Below are the code and all the weights of a small trained network. Each question names an input and a class and asks about switching units off, where a switched-off unit gives its printed mean instead of its output.

import numpy as np


def w(rows, s, z=0):
    codes = np.array(rows[::2]) - 128.0
    scale = np.full(codes.shape[1], s)
    scale[-1] = z or s
    return codes * scale


def f(y):
    return y / 2 * (1 + np.tanh(0.7978845608 * (y + 0.044715 * y**3)))


def log_softmax(a):
    a = a - a.max(-1, keepdims=True)
    return a - np.log(np.exp(a).sum(-1, keepdims=True))


def net(x, mask):
    res = np.array(x, float).reshape(1, 8) / 4 @ E
    y = f(res @ A[0][:, :-1].T + A[0][:, -1])
    res = res + np.where(mask, y, B[0][:, -1]) @ B[0][:, :-1]
    return log_softmax(res[-1] @ U[:, :-1].T + U[:, -1])


A, B = {}, {}
E = w([
[178,20,95],'x0',
[74,177,183],'x1',
[124,78,172],'x2',
[80,26,121],'x3',
[82,173,126],'x4',
[62,122,21],'x5',
[53,99,254],'x6',
[166,64,68],'x7',
],0.0067)
A[0] = w([
[159,52,197,112],'n1',
[125,102,50,205],'n2',
[121,142,144,92],'n3',
[109,64,61,135],'n4',
[137,110,113,215],'n5',
[125,172,63,127],'n6',
[118,98,226,89],'n7',
[166,64,232,141],'n8',
[73,187,138,149],'n9',
[84,90,99,151],'n10',
[80,88,99,194],'n11',
[142,144,183,80],'n12',
[250,215,105,116],'n13',
[74,194,192,173],'n14',
[113,171,176,254],'n15',
[225,132,55,120],'n16',
],0.014,0.0063)
B[0] = w([
[209,84,210,203],'n1',
[47,197,81,236],'n2',
[187,73,130,129],'n3',
[119,178,84,215],'n4',
[17,204,155,181],'n5',
[123,61,111,193],'n6',
[153,114,146,202],'n7',
[166,66,254,228],'n8',
[180,171,131,209],'n9',
[116,204,221,172],'n10',
[65,169,159,191],'n11',
[124,87,124,158],'n12',
[19,89,123,238],'n13',
[219,139,208,254],'n14',
[117,160,228,247],'n15',
[74,104,61,234],'n16',
],0.0064,0.009)
U = w([
[85,99,87,197],'0',
[170,148,84,132],'1',
[166,7,132,120],'2',
[130,133,87,104],'3',
[219,105,75,14],'4',
[113,159,162,211],'5',
[139,71,79,64],'6',
[76,142,123,2],'7',
],0.016,0.0089)

Each question gives the input, the list of numbers given to net, and the class t.
The units are the neurons (one row each of A and B). Each row of codes is followed by its name. A weight is (code - 128) times the scale printed after its matrix; where a second scale follows, it is the last column's (A, B and U).
mask holds one flag per neuron, in row order. A switched-off neuron (its flag False) gives its mean, the last column of its row in B, instead of its output. The means were averaged over made-up inputs and are rounded, as every weight is.
A unit's drop is (log p(t) with every unit on - log p(t) with that unit switched off) / (log p(t) with every unit on - log p(t) with every unit switched off).
The circuit of an input: a set's keep is (log p(t) with only the set's units on - log p(t) with every unit switched off) / (log p(t) with every unit on - log p(t) with every unit switched off). Starting from the 12 units with the biggest drops (on a tie, the unit counted first), units are removed one at a time, each time the one whose removal leaves the highest keep (on an exact tie, the one counted first), for as long as the keep stays at least 0.8.
units of the circuit, in order: the units of the circuit, biggest drop first
unit that matters most: the unit with the biggest drop
k most important neurons: the k neurons with the biggest drops, biggest first
drop when u is switched off: that unit's drop, to one decimal
input [3,8,6,8,1,7,-3,5], class 7: 3 most important neurons : (n10 n11 n2)
input [-8,-1,0,-7,-3,-4,-6,1], class 0: unit that matters most : n13
input [7,-7,-5,-5,6,-8,-2,1], class 0: units of the circuit, in order : (n13 n16)
input [-1,3,-4,8,0,8,-1,6], class 7: units of the circuit, in order : (n10 n11 n2)
input [0,8,5,6,-2,1,3,-2], class 2: 2 most important neurons : (n2 n8)
input [5,-8,-6,8,-4,4,-1,-1], class 7: units of the circuit, in order : (n10 n2)
input [3,5,1,7,2,4,-3,7], class 7: 4 most important neurons : (n10 n11 n2 n5)
input [3,-4,6,4,-6,-4,-8,-6], class 6: drop when n16 is switched off : 0.4
input [4,6,3,0,5,-6,4,-4], class 2: drop when n8 is switched off : 0.1
input [6,4,1,-5,3,0,6,-1], class 2: drop when n6 is switched off : -0.1
